sek: [ 74 107 153 143]
mele: [117 147 102 111]
zur: [203  36 125 143]
Kek: [135 137 155 139]
zumil: [135 137 118 110]
lol: [ 74 128 128 128]
sifu: [ 99 125  99 119]
dusik: [ 71 152  98 123]
Guz: [ 99 125 128 122]
shift -1: [137 118]  [136 117]
dup lol:   [128]

Leb: [ 60 204  44 237 221]
Nak: [ 69  69  69 121  69]
tel: [ 69 121 180 121 138]
present: [ 69 121  69  69]  no
present: [138 121]  no
present: [ 69 121 180]  yes
succ: [180]  [121]
dup Nak:   [69]

lub: [137 101 122 126]
Vuzag: [135  98 136 159]
nop: [105  92 138 212]
succ: [138]  [212]
succ: [135]  [98]
succ: [98]  [136]

gane: [152 124 186  66]
bufol: [135 135 218  47]
lizor: [142 131 167  82]
pil: [238 218 229 100]
tuse: [206  96 206 206]
lup: [155  65 230  64]
lazuk: [238  48 217 104]
succ: [217]  [104]
present: [ 47 218 135 135]  no
shift -1: [124 186]  [123 185]
dup tuse:   [206]
shift -1: [152 124 186]  [151 123 185]
dup bufol:   [135]

tivar: [ 85 118  26 205 159 188  72  93]
nem: [111  58 132 117 209 130 130 137]
vita: [151 133 153 157  88  63  73 100]
dun: [ 93  81  69 198 218 183  97 114]
palek: [119 174  42 231 107 153  74  57]
tosu: [127 135 163 127 113 144 111 196]
zuna: [153 107 157 153 103  36 131  83]
lag: [170 135 202 109  77  34 102 118]
succ: [74]  [57]
succ: [26]  [205]
dup zuna:   [153]

Tos: [153 122  72  73 204  62 139 140  63  52]
Vevoz: [153 130  72  73 204  62 139 149  63  52]
Figok: [153 122 203  73 204  63 139 149  63  52]
dup Figok:   [63]
succ: [203]  [73]

nerud: [139  95 134  97 172 122 101 160]
Zumab: [151 101 120  96 142 143 132 170]
tus: [142 161 140 147  44 169 200 124]
zafem: [119 140 119 135 140 142 119 140]
find: [151 101 120  96 142 143 132 170]  Zumab
succ: [151]  [101]
present: [160 101 122]  no
present: [119 140]  yes
shift +1: [142 119]  [143 120]
shift -1: [140 142 119]  [139 141 118]

pupad: [123 137 146  57 162  65 119 147 104  67 141 114 134 193 163 135 183 120]
pizul: [121 112  88 160  87 148  99 117 140 139 151 110 173  64  78 197 121  66]
sunu: [176 156 167 155 104 131 162 131 184 174 111 108 108  30 124 121 119  94]
kodo: [172 163 197 185 129 142 155 110 188 181 109 124 107  93 142 109  83  98]
fenib: [171 166 195 178 124 139 156 114 189 182 106 118 107  79 139 110  91  97]
diz: [112 117  87 160  86 147  97 115 142 117 151 117 179  72  76 196 117  67]
Mume: [160 102 101 159  87 142 122 129 141 141 145 114 142  26  92 185 128  72]
veg: [166 104 106 157  87 140 131 133 144  67 172 165 119 165 135  85 190 159]
Padob: [166 104 106 157  87 140 131 133 144 144 142 114 135  19  97 178 130  76]
gukur: [101 135 105  55 124  82  70 135  81  82  75 105 117  81 167 154 113 120]
nazag: [ 47 113  59 114  51  76  84 140 130 137  99 118 116 138 121 128 125 148]
shift -1: [114 134]  [113 133]
dup diz:   [117]
present: [107 124 109]  no
shift +1: [113]  [114]
dup fenib:   [139]

vorop: [134 121 130 128 123 155 127 129 141 138 126 117 131 133 122 124 116]
vun: [145 142 149 211  49  55  86 125 201  60 129 131  94  41 178 128 169]
Tal: [136 138 133 138 105 130 102 128 135 126 104 128 143 136 127 136 132]
nadol: [109 138 123 132 127 144 129 127 127 130 126 120 142 109 118 119 120]
Luzeg: [145 142 149 211  49  55  86 124 201  60 129 131  94  41 178 128 169]
tum: [130 133 118 131 130 123 128 130 128 112 138 130 128 113 116 115 139]
suba: [121 131 132 136 122 117 118 119 116 147 129 125 127 129 137 122 142]
miza: [125 131 114 120 124 133 125 125 119 127 134 131 127 137 112 135 111]
rava: [136 115 139 143 122 113 128 119 125 126 141 130 144 103 107 142 128]
nuket: [149 108 136 121 118 116 125 125 134 127 129 131 118 122 114 134 123]
tezo: [145 141 116 114 108 119 107 147 131 153 116  92 116 143 153 116 112]
fud: [107 129 115 135 136 129 126 128 115 122 121 133 125 132 129 147 113]
succ: [102]  [128]
find: [149 108 136 121 118 116 125 125 134 127 129 131 118 122 114 134 123]  nuket
present: [125 127 129 137]  yes
find: [130 133 118 131 130 123 128 130 128 112 138 130 128 113 116 115 139]  tum
shift -1: [127 127]  [126 126]
present: [113 116 115 139]  yes
shift +1: [102 128 135 126]  [103 129 136 127]

zafu: [ 41  92  71  68  92 189]
tizok: [ 51 160 119 112 168 194]
nas: [120  81  54  58 159 173]
Fefon: [ 19 193  90  87 109 223]
lugor: [109 162  43  58 162 179]
figi: [133  68 180 167  84  67]
rudur: [143 118  85  85 191 176]
Nos: [161  70  71  82 169 150]
zeto: [110  89  71  68  80 126]
shift +1: [41 92]  [42 93]
dup rudur:   [85]
succ: [133]  [68]
present: [ 71  68  92 188]  no
dup lugor:   [162]
dup zafu:   [92]

benov: [114  87 184 124]
fenan: [154 204 103 213]
bubi: [161 129 144  70]
Vevub: [134 154 117 159]
Pifo: [114  87 184 159]
present: [ 87 184 124]  yes
succ: [103]  [213]
present: [124 184  87 114]  no
shift -1: [ 87 184]  [ 86 183]

kal: [20 92 75 20 20 20]
Mipit: [ 36 235 162 156  84 237]
belud: [ 36 235 162 156  84 213]
miru: [100 118 230 128 203 198]
shift -1: [20 92]  [19 91]
succ: [92]  [75]
dup kal:   [20]
present: [235 162]  yes

zovop: [114 127 117 133 129]
kunos: [ 92  87 124 178 104]
kubom: [131 195 201  26  35]
doz: [125  98 127 125 105]
shift -1: [114 127]  [113 126]
present: [ 98 127 125 105]  yes
shift +1: [127]  [128]
shift +1: [201]  [202]
shift -1: [ 98 127]  [ 97 126]
shift -1: [117]  [116]

Gemeg: [147  49 132 192 188 141  49 161 169 223 176  56  68  88  94 137 141 101
 111 200 141  21 179 120 101 144 182 141 101 196 139  19 153 149]
kanog: [ 32 150 214  48 133 180  67 202 132 167 148 169  36 150  75 147 145  65
 186 123 172 136 169  29  44 158 223 159 174 176 159 140 117 123]
zova: [ 32 150 214  48 133 180  67 202 132 167 148 169  36 150  75 147 145  65
 186 123 172 136 149  29  44 158 223 159 174 176  48  48 117 123]
succ: [21]  [179]
present: [172 136 169  29]  yes
find: [147  49 132 192 188 141  49 161 169 223 176  56  68  88  94 137 141 101
 111 200 141  21 179 120 101 144 182 141 101 196 139  19 153 149]  Gemeg
find: [ 32 150 214  48 133 180  67 202 132 167 148 169  36 150  75 147 145  65
 186 123 172 136 149  29  44 158 223 159 174 176  48  48 117 123]  zova

gilon: [ 65 135 125 137 188  54 159 188  76 114  22 169 173 114 134 102  70 149
 164  95 203]
deto: [ 83 123 119 136  32  77 143  77  85 129  58  77 165 116 111 118 108 152
 153  77 181]
Mok: [185 134 142 133 126 137 103 140  89 154 112  88 174 101  99 105 160 176
 138 122  90]
dup deto:   [77]
shift -1: [142]  [141]
succ: [123]  [119]
find: [ 65 135 125 137 188  54 159 188  76 114  22 169 173 114 134 102  70 149
 164  95 203]  gilon

sud: [128 127 122 127 133 131 127 125 127 137 130 125 126 156 130 113 137 132
 184]
Mepe: [129 127 118 125 132 139 127 124 127 139 130 119 131 142 130  97 140 130
 200]
sev: [128 128 119 125 139 127 128 127 127 133 129 130 101 112 129 109 131 128
 131]
Zizag: [128 127 121 127  91 141 127 126 122 141 129 130 162 169 129  87 121 133
 194]
velur: [128 128 136 130 164 113 129 129 134 119 128 127 100 113 127 173 137 125
  86]
zikas: [127 128 131 129 152 117 129 128 131 127 128 123 108 137 128 158 137 128
 123]
nege: [126 127 151 136 174 108 128 127 138 121 128 127 130 185 128 232 154 129
 145]
tenu: [127 128 139 133  69 123 128 134 123 123 125 147 171 158 126 144  95 130
  75]
muv: [128 128 122 127  81 137 127 129 121 135 128 135 156 147 128  91 109 131
 144]
Zomev: [125 128 121 131 153  92 130 131 126 140 131 146  47 186 129 168 131 136
 115]
find: [127 128 139 133  69 123 128 134 123 123 125 147 171 158 126 144  95 130
  75]  tenu
succ: [232]  [154]
dup Zomev:   [131]
present: [133  69 123 128]  yes
present: [174 136 151 127]  no

runa: [121 104 105  75 187  98 145 164  68]
siped: [134 178 118 118  69 200 161  88 195]
bero: [117 201  93 112 110 198 209 133 153]
sege: [127 165 125 153 191 110 182 210  65]
kadi: [136 145 120  97  55 192 128  58 209]
Fam: [127 165 125 153 191 110 182 210 110]
Vuled: [102  99 130 162  93 116  83  84 157]
present: [210 182 110 191 153]  no
succ: [116]  [83]

Tane: [129 149 168 143 115  83 110 129 112 186]
zedo: [125 183 221  93 194  95  85 179 141 220]
tatu: [ 82  72 153 162 106  88  66  95 114  99]
gis: [ 72  68 147 146 126 153  92  74 128  63]
luk: [129 178 151  83 177 140 118 132 127 185]
nipin: [163 153 137 142  96 112 124 160 116 181]
Zim: [ 58  84 133 119 154 142  81  73 131  78]
Kelor: [ 71  68 151 157 119  83  54  77 113  98]
ginen: [ 74  72 162 164 110  63  53 109 111 107]
Gola: [140 183 182  91 179 119 110 166 121 207]
rog: [ 37  83 169 112 176 130  52  97 125  92]
dup Tane:   [129]
succ: [52]  [97]

fir: [172 137 155 177 106 131 130 130 136  66 114 176 140  87 144 117 152 151
  86 165  98 115 102 102 166 118 159 149  73 138 111 156 147 191 159 147
 124 181  94  94 123 136 103 127 164  75 137 129 108 120  89 149 128 123
 116  55]
nor: [116 140 108 112 197  82  78  78  90 191 116 112  94 159 143  98 103 127
 174 133 194 121 152 104 123 165 137  62 185  96 140 142 167  95 108 177
 103 122 116 147 194  93 158 125 106 170 116 131 116 135 154 166 134  78
 160 199]
gani: [172 137 155 177 106 131 130 130 136  66 114 176 140  87 144 117 130 151
  86 165  98 115 118 102 166 118 159 149  73 138 111 156 147 191 159 147
 124 181  94  94 123 136 103 127 164  75 174 129 108 157  89 149 128 123
 116  55]
Zuzo: [172 137 155 177 106 131 130 130 136  66 114 176 140  87 144 117 130 151
  86 165  98 115 118 102 166 118 159 149  73 138 111 156 147 191 159 147
 124 181  94  94 123 136 103 127 164  75 137 129 108 157  89 149 128 123
 116  55]
present: [137 155 177 106 131]  yes
present: [128 123 116]  yes
present: [178 106 131]  no
shift +1: [191]  [192]
shift -1: [164  75]  [163  74]

dimo: [ 41 213 193 227  99  36 163 132 190  79 176  82  24  37]
Vabe: [175 150 170  30 152 152  88  36 152 152 195 112  42 160]
Kaza: [143 129 125  96 149 120 124  29 136 207  23  86 116  67]
dizi: [167  82  73 160 199 137 100 115 139  76  24 117 130  94]
niz: [167  82  73 160 199 137 142 112 139  76 130 117 130 137]
padu: [ 71 144 175  93 142 207  33 219 162  46  35  82  88  24]
bom: [155 143 202 127 162 194 112  23  61 101 134 179 189  56]
shift -1: [132]  [131]
dup Vabe:   [152]
succ: [99]  [36]
find: [143 129 125  96 149 120 124  29 136 207  23  86 116  67]  Kaza
shift +1: [101]  [102]
shift -1: [227]  [226]

dis: [131 122 138  61]
sak: [131 126 131 131]
noge: [129  99 157  18]
Pifu: [127 125 142  16]
funo: [130 122 143  61]
zata: [130 127 133 107]
goka: [122  57 151  27]
Duve: [20 78 20 20]
dup Duve:   [20]
succ: [126]  [131]
dup sak:   [131]

